In the rows, zero is written as 128.
Each row is followed by its class; each block has classes of its own.
[127 116 125 137 142 134 101 141 133 123 108 121 135 131 121 162  95 132
 130  68 110 107 128 120 153 163 126  98 126 128 114 120  80 107 130 140
 111  87 154 115  63 127 127] | gon
[111 104 119 119 127  97 121 140 152 127 137 132 104  73 135 151 102 186
 110 104  81 113 125 134 151 135 136 150 115 117 107 128  66 115 125 152
 108  91 185 146 181 121 100] | tutos
[115 137 118 129 165 110 125 127 150 133 149 128 138 114 138 154 105 172
 121  85  98 131 125 118 159 157 130 140 127 110 120 128  78 113 131 154
 104 100 177 118 142 118 114] | tutos
[112 118 124 128 158 105 113 128 143 129 138 116 129 101 130 151 106 175
 114 102 101 119 122 127 157 142 134 137 122 111 123 146  90 117 128 149
 112  86 152 115 142 120 108] | tutos
[105 117 109 134 153 115 118 143 153 130 160 136 128 132 135 173  91 169
 111  67  95 110 129 123 159 169 134 143 125 113 103 111  66  98 135 158
  86  93 192 154 123 119 116] | tutos
[118 123 114 135 140 116 133 143 149 129 150 138 123 115 133 141  92 160
 115  74 100 114 135 128 154 156 150 141 123 116 118 110  69 112 130 154
 100  95 199 144 139 134 114] | tutos
[146 105 117 134 119 116 117 151 127 127 154 130 135 133 106 128 103 147
 130  78 121 104 140 133 149 159 125  96 120 123 114 122  92 112 126 150
  98  92 167 140  65 135 109] | gon
[129 129 130 139 136 119 131 136 128 130 144 132 124 110 131 127 127 136
 112 125 117 131 126 132 131 138 129 142 129 127 133 127 117 141 123 140
 122 119 165 143 157 126 119] | tutos
[135 106 131 114 180 106 116 162 141 124 124 129 119  42 145 126 119 182
  82 114  89 131 123 123 169 118 129 145 130 118 120 138  63 138 135 169
 126  99 225 128 211 116  92] | tutos
[170 114 121 148 162 102  93 176 116 128 149 124 133 112 112 123 102 192
 129  35  98  92 137 134 175 188 132  79 126 120  97 117  67 124 131 193
  65  49 219 130  20 137  76] | gon
[106 137 106 129 134 131 112 125 157 126 120 130 126 126 127 163  96 156
 120  75  93 108 128 123 155 136 130 128 129 111 126 122  57  93 128 133
 116  98 141 122 122 134 131] | tutos
[145  72 121 129 119 110 117 146 139 134 135 131 144 105 116 129  97 157
 123  91 102 107 122 134 147 147 126 107 118 112 111 131  83 128 124 155
 114  89 188 137 109 126  95] | gon
[171 117 102 120 168 143  77 181 146 129  58 131 142  67 136 144  91 166
  95  55  93 118 132 102 183 131 130  49 137 110 110 145  30 122 129 149
 132  89 200  73  78 137 113] | gon
[132 150 131 132 179 110 114 157 150 120 133 130 122  75 141 122  94 205
  91  78  81 123 132 123 178 141 133 123 131 109  99 135  39 117 126 170
 116  80 218 103 156 129  90] | tutos
[146 105 114 137 106 131 117 158 126 128 117 139 139 123 107 100 124 134
 129 106 131 108 131 143 136 131 120  97 129 122 118 117 101 126 122 145
 125 112 159 136  91 145 115] | gon
[128 148 123 139 150 117 119 136 133 124 156 122 117 127 130 142 102 163
 126  74  95 114 133 119 148 161 132 162 122 121 123 114  90 113 129 151
  92 114 172 140 115 116 118] | gon
[144  79 116 130 124 108  93 146 132 137 138 136 136 120 109 143  91 164
 147  56 102  92 125 132 159 176 137  84 105 119 100 129  94 110 136 170
  68  71 161 145  37 128  89] | gon
[108 119 123 142 225 134  68 159 110 135 136 101 127 110 156 232  72 149
 113  38  91 117 125 105 172 229 136 138 125 130 125 111  93 107 136 172
  63 112 185  95  48  98 120] | gon
[146 101 119 131 139 116 103 148 156 127 119 126 137  94 122 140  94 177
 124  67  91  98 133 134 175 144 129  96 111 113 109 127  60 119 124 156
 110  75 174 125 103 133  87] | gon
[130  88 121 118 155  99 105 165 154 134 129 135 127  56 139 140  96 191
  98  75  83 117 119 126 176 150 150 133 121 112 102 137  50 133 131 176
  91  87 241 137 156 114  72] | tutos
[116 136 128 127 156 132 127 132 148 128 108 131 137  95 146 153  88 137
 102 103 100 133 118 113 144 136 132 142 137 111 123 141  60 121 131 141
 117 110 175 112 165 112 127] | tutos
[155  59 102  99 134 112  76 162 163 129  36 132 137   4 139 163 107 182
  86 109  94 109 105 116 171  96 128  86 135 111 115 164  43 143 138 153
 145  86 215  81 176 121  75] | gon
[160 116 124 128 159 112  96 148 129 128 113 105 135  95 123 133 111 181
 121  96 102 111 124 126 168 134 133  87 114 121 113 139  89 123 139 157
 109  96 155  90  91 128  84] | gon
[118 155 130 124 163 120 123 123 144 126 122 127 113 110 134 132 123 166
 108 128 114 124 128 128 143 112 126 141 126 120 129 140 106 131 126 110
 144 118 133 108 166 125 116] | tutos

Next block, with new classes.
[124  73  25 128 148  71 161 102 150 190 142 118 125 136 123 120 150 139
 104 105 123 178 147 124 190 122 127 123 166 119 124 124 108  96 104 122
 198  90 111 174 136 120 115] | Vad
[ 86 130  19 126 181 118 162 123 120 171 183 135  93 146 143 103 165 116
 120 117  90 197 124 118 183 103 101 132 216 110 126  99 100  74 104 134
 169  90  96 148 116 101 118] | Vad
[120  94  61 131 124  71 159  90 141  98 121 152 129  95 109 156 167  92
 106  94 145 155 145 144 134 138 143 116 216 122 118 100 119 169  82 126
 166  99 120 185 143 116 122] | Sopaz
[106  87   4 147 147  87 171  96 145 161 145 114  98 130 124 120 172 137
 145  99  95 185 167 134 184 118 122 118 155 125 115 102  98 116  87 119
 162  98 110 161 141 121 107] | Vad
[108  91  34 126 177  70 141 114 151 137 152  99 119 142 160 114 151 126
 117 123 147 176 132 111 167 128 120 130 113 136 116  90  96 107 127 127
 190 107 110 158 144 131 112] | pobo
[ 98  96  28 137 193  72 144 104 138 144 138 129 104 137 132 109 173 105
 117 115 124 191 117 118 173 128 124 117 151 137 112  86  94 111 113 121
 170 106 111 170 146 122 119] | Sopaz
[104  79  23 127 175  81 146  95 156 150 141  99  94 136 143 123 156 147
 147 111 142 176 142 117 173 133 123 128  99 117 126 125  95 118 105 124
 188 122 111 148 140 131  93] | Vad
[112  90  44 109 206  81 127 111 165 110 169 117  92 114 147 124 148 133
 130 130 158 180 113 110 163 134 128 143 106 141 110  77  95 124 121 128
 211 117 115 152 150 133 114] | Vad
[133  97  75 126 134 100 130 116 143 130 130 145 121 119 118 134 156 103
 110 110 137 154 108 131 156 129 129 106 186 135 131  92 114 138 109 131
 159  88 122 186 144 120 128] | Sopaz
[ 96 110  47 143 145  82 142 103 129 110 178 129 120 119 126 113 161 103
 131 117 120 160 137 134 134 147 126 111 173 136 107  96 115 132  82 119
 143 105  79 169 147 129 120] | Sopaz
[135  93  68 110 113  49 156 110 166 105 123 140 131  96 104 137 160 104
  97 101 173 162 159 144 142 126 148 120 252 126 117 110 111 181  87  90
 169 105 128 211 149 128 133] | Sopaz
[128  86  83 134 130  80 146 117 137 132 129 146 134 115 106 124 170 110
 107 101 128 152 123 136 152 129 143 124 210 137 117 105 124 155  99 120
 158  75 132 199 143 106 132] | Sopaz
[125  70  42 134 156  61 128 121 153 123 137 127 127 128 128 133 163 113
  85 105 158 175  87 117 187 121 129 126 144 151 117  81 104 116 119 120
 193  88 122 170 146 114 132] | pobo
[110  81  34 133 172 100 139 105 130 179 154 125 108 136 113 134 162 168
 144 107 141 169 147 106 182 133 130 119  78 116 128 109  96  84 111 104
 194 107 104 155 139 142 110] | Vad
[111 115  26 111 173  66 159  97 167 134 140 111 114 117 142 130 144 138
 113 115 148 181 174 130 166 122 118 133 180 110 111 111 103 116 128 138
 179 134 118 164 135 136 121] | Vad
[128  71  86 142 118  56 128 106 141 110 113 127 136 101 128 121 152 113
  98 111 153 133 120 118 142 144 145 122 157 145 127 103 126 147  97 111
 167  89 128 195 143 123 132] | pobo
[106 114  25 144 186  73 150 107 142 138 159  77 117 140 145 109 161 118
 124 109 131 189 142 112 164 121 118 111 163 140 105  99  92 139 110 132
 188 105 111 162 148 127 108] | Sopaz
[122  98  54 130 174  75 135 116 150 136 145 114 121 144 143 122 157 124
 123 113 147 176 122 126 166 133 116 121 106 135 107  93 101 108 132 131
 166 104 128 153 142 136 122] | pobo
[ 90  81  59 135 131  75 134 103 141  95 144 121 129 107 142 123 142 103
 133 132 130 152 129 117 120 132 133 133 126 139 125 124 118 135  89 105
 155 121 127 153 147 131 115] | pobo
[123 110  19 119 206  75 166 110 153 126 160 107 100 148 144 115 161 133
 132 121 145 193 150 125 165 120 116 125 118 123 111  99  89 123 126 141
 178 126 117 135 147 149 123] | Sopaz
[108  60  42 129 149  74 140 103 128 161 148 109 115 130 130 120 159 125
 114 111 127 181 118 118 177 131 124 112 140 135 128 100 106  80 104 110
 183  86 113 153 142 117 123] | Vad
[ 85 139  56 122 200  90 151 102 159 142 159 137 112 122 127 112 183 139
 120  98 142 160 193 135 155 118 126 131 148 132 117 106 116 108 112 132
 161 188 101 142 115 120 114] | Vad
[111 109  20 102 172  63 155  97 172 141 136 112 123  96 127 118 165 143
 103  91 155 155 218 119  48 127 121 138 197 114 124 123 115 122 108 134
 163 179 104 178 127 122 118] | Vad
[118 105  59 118 159  80 159 108 155 136 141 129 117 138 130 126 164 120
 126 119 139 166 144 131 159 124 119 115 168 129 111 102 118 128 117 131
 157 108 120 139 142 137 117] | Sopaz
[101  98  57 150 134  99 129 115 124 133 156 152 136 130 129 104 179  89
 128 107 112 151 109 130 137 134 130 118 163 144 127  96 117 120  97 115
 149  99 118 168 142 103 132] | Sopaz
[ 82  74  63 137 161  72 117 120 130 139 150 121 139 132 138 113 155 124
 107 127 146 157 101 121 162 139 125 125 116 142 121  95 117 103 115 118
 175  78 115 167 139 114 130] | pobo
